Below is a small trained network, with its code and all its weights. Each question gives an input and a target symbol and asks what happens when units are switched off, that is, made to give their printed mean instead of their output.

import numpy as np


def w(rows, s, z=0):
    codes = np.array(rows[::2]) - 128.0
    scale = np.full(codes.shape[1], s)
    scale[-1] = z or s
    return codes * scale


def norm(h):
    return h / np.sqrt((h * h).mean(-1, keepdims=True) + 1e-5)


def f(y):
    return np.maximum(y, 0)


def softmax(a):
    e = np.exp(a - a.max(-1, keepdims=True))
    return e / e.sum(-1, keepdims=True)


def log_softmax(a):
    a = a - a.max(-1, keepdims=True)
    return a - np.log(np.exp(a).sum(-1, keepdims=True))


def net(x, mask):
    ids = ['ΔΦΩβηξ'.index(c) for c in x.split()]
    T = len(ids)
    res = E[ids] + P[:T]
    r = norm(res)
    for j in range(3):
        rows = slice(2 * j, 2 * j + 2)
        q, k, v = (r @ M[0][rows].T for M in (Q, K, V))
        z = softmax(np.where(np.tri(T) > 0, q @ k.T / 2**0.5, -1e9)) @ v
        o = O[0][rows]
        res = res + np.where(mask[j], z, o[:, -1]) @ o[:, :-1]
    y = f(norm(res) @ A[0][:, :-1].T + A[0][:, -1])
    res = res + np.where(mask[3:19], y, B[0][:, -1]) @ B[0][:, :-1]
    return log_softmax(norm(res)[-1] @ U[:, :-1].T + U[:, -1])


Q, K, V, O, A, B = {}, {}, {}, {}, {}, {}
E = w([
[150,202,171,223],'Δ',
[65,200,106,106],'Φ',
[205,164,190,185],'Ω',
[138,116,228,81],'β',
[248,165,132,116],'η',
[98,86,143,82],'ξ',
],0.014)
P = w([
[145,167,185,116],'0',
[147,118,105,128],'1',
[124,92,144,143],'2',
[132,251,130,143],'3',
[135,126,81,148],'4',
[116,93,138,137],'5',
],0.014)
Q[0] = w([
[226,80,156,242],'h0',
[123,131,153,120],'h0',
[174,254,67,223],'h1',
[65,160,227,25],'h1',
[186,98,152,83],'h2',
[189,90,56,136],'h2',
],0.0085)
K[0] = w([
[189,176,67,132],'h0',
[185,125,58,136],'h0',
[101,107,122,165],'h1',
[240,142,253,157],'h1',
[96,91,74,143],'h2',
[124,158,202,168],'h2',
],0.016)
V[0] = w([
[72,139,121,130],'h0',
[19,25,182,197],'h0',
[150,94,73,149],'h1',
[183,157,178,142],'h1',
[1,61,108,124],'h2',
[149,159,208,79],'h2',
],0.0067)
O[0] = w([
[119,118,14,168,105],'h0',
[93,204,148,9,14],'h0',
[143,202,195,100,44],'h1',
[190,176,71,131,222],'h1',
[207,219,152,75,3],'h2',
[158,74,181,4,244],'h2',
],0.0043)
A[0] = w([
[128,122,113,201,92],'n0',
[55,154,135,192,160],'n1',
[68,108,125,108,108],'n2',
[23,166,132,175,96],'n3',
[140,188,148,127,215],'n4',
[97,116,201,156,27],'n5',
[186,41,63,67,6],'n6',
[129,1,155,54,75],'n7',
[173,141,192,105,145],'n8',
[105,162,215,87,214],'n9',
[120,132,76,113,67],'n10',
[141,103,174,113,53],'n11',
[115,62,224,192,111],'n12',
[156,106,152,179,124],'n13',
[149,122,118,72,64],'n14',
[136,127,109,159,95],'n15',
],0.011,0.0026)
B[0] = w([
[80,166,66,128,188],'n0',
[157,69,131,97,201],'n1',
[172,151,147,103,163],'n2',
[153,92,195,83,203],'n3',
[2,141,247,226,204],'n4',
[121,70,81,55,166],'n5',
[33,60,124,142,172],'n6',
[179,185,170,170,211],'n7',
[26,116,153,104,214],'n8',
[197,162,147,88,219],'n9',
[53,158,37,81,151],'n10',
[40,121,75,166,165],'n11',
[154,156,84,61,254],'n12',
[95,163,144,73,219],'n13',
[94,123,102,213,146],'n14',
[140,171,75,143,152],'n15',
],0.0066,0.0062)
U = w([
[140,118,254,150,202],'Δ',
[18,16,142,209,2],'Φ',
[82,143,10,49,35],'Ω',
[207,191,83,69,125],'β',
[181,6,99,113,193],'η',
[40,184,111,196,64],'ξ',
],0.0091,0.0043)

Each question gives the input, a string of symbols that net reads in full, and the target symbol t.
The units are the heads (2 rows each of Q, K, V and O) and the neurons (one row each of A and B). Each row of codes is followed by its name. A weight is (code - 128) times the scale printed after its matrix; where a second scale follows, it is the last column's (O, A, B and U).
mask holds one flag per unit, heads first, then neurons. A switched-off unit (its flag False) gives its mean, the last column of its rows in O or B, instead of its output. The means were averaged over made-up inputs and are rounded, as every weight is.
A unit's drop is (log p(t) with every unit on - log p(t) with that unit switched off) / (log p(t) with every unit on - log p(t) with every unit switched off).
The circuit of an input: a set's keep is (log p(t) with only the set's units on - log p(t) with every unit switched off) / (log p(t) with every unit on - log p(t) with every unit switched off). Starting from the 12 units with the biggest drops (on a tie, the unit counted first), units are removed one at a time, each time the one whose removal leaves the highest keep (on an exact tie, the one counted first), for as long as the keep stays at least 0.8.
circuit, biggest first: the units of the circuit, biggest drop first
unit that matters most: the unit with the biggest drop
top k neurons: the k neurons with the biggest drops, biggest first
which heads matter: for each layer, one digit per head in row order, 1 if its drop is at least 0.15 and else 0, layers parted by /
drop when u is switched off: that unit's drop, to one decimal
input Δ β Ω Δ η Φ, target η: circuit, biggest first : [n3; n1; n4]
input Φ Δ β Ω Ω, target β: unit that matters most : n4
input Φ Φ β, target β: which heads matter : 001
input β Ω Ω ξ η, target η: which heads matter : 000
input Φ η ξ η Δ Ω, target η: which heads matter : 100
input Φ Φ Δ, target ξ: circuit, biggest first : [n0; n12]
input Ω η Δ, target η: which heads matter : 101
input Φ Φ η Φ β β, target β: which heads matter : 000
input η Δ ξ Δ Ω, target β: top 2 neurons : [n12; n4]
input Φ β Ω Φ ξ Φ, target Δ: top 2 neurons : [n3; n12]
input ξ ξ Φ η Δ Ω, target η: circuit, biggest first : [n4; h0]
input ξ ξ β ξ η, target η: top 4 neurons : [n4; n6; n7; n11]
input η Φ Δ, target η: which heads matter : 111
input Δ ξ ξ η, target Δ: circuit, biggest first : [n4; n12]
input ξ β Ω ξ ξ, target Φ: unit that matters most : n6
input Ω Φ Δ, target Ω: which heads matter : 110
input β Ω η ξ, target Δ: which heads matter : 000
input Δ Ω Δ, target Ω: which heads matter : 001
input Φ Δ β Φ Δ ξ, target Δ: top 2 neurons : [n7; n6]
input Φ Φ ξ ξ Φ Φ, target Δ: drop when n3 is switched off : 0.3
input β η Φ, target η: drop when n1 is switched off : 0.2
input Φ η Φ η, target ξ: drop when n7 is switched off : 0.1
input Ω Ω Ω, target Ω: drop when n13 is switched off : 0.3
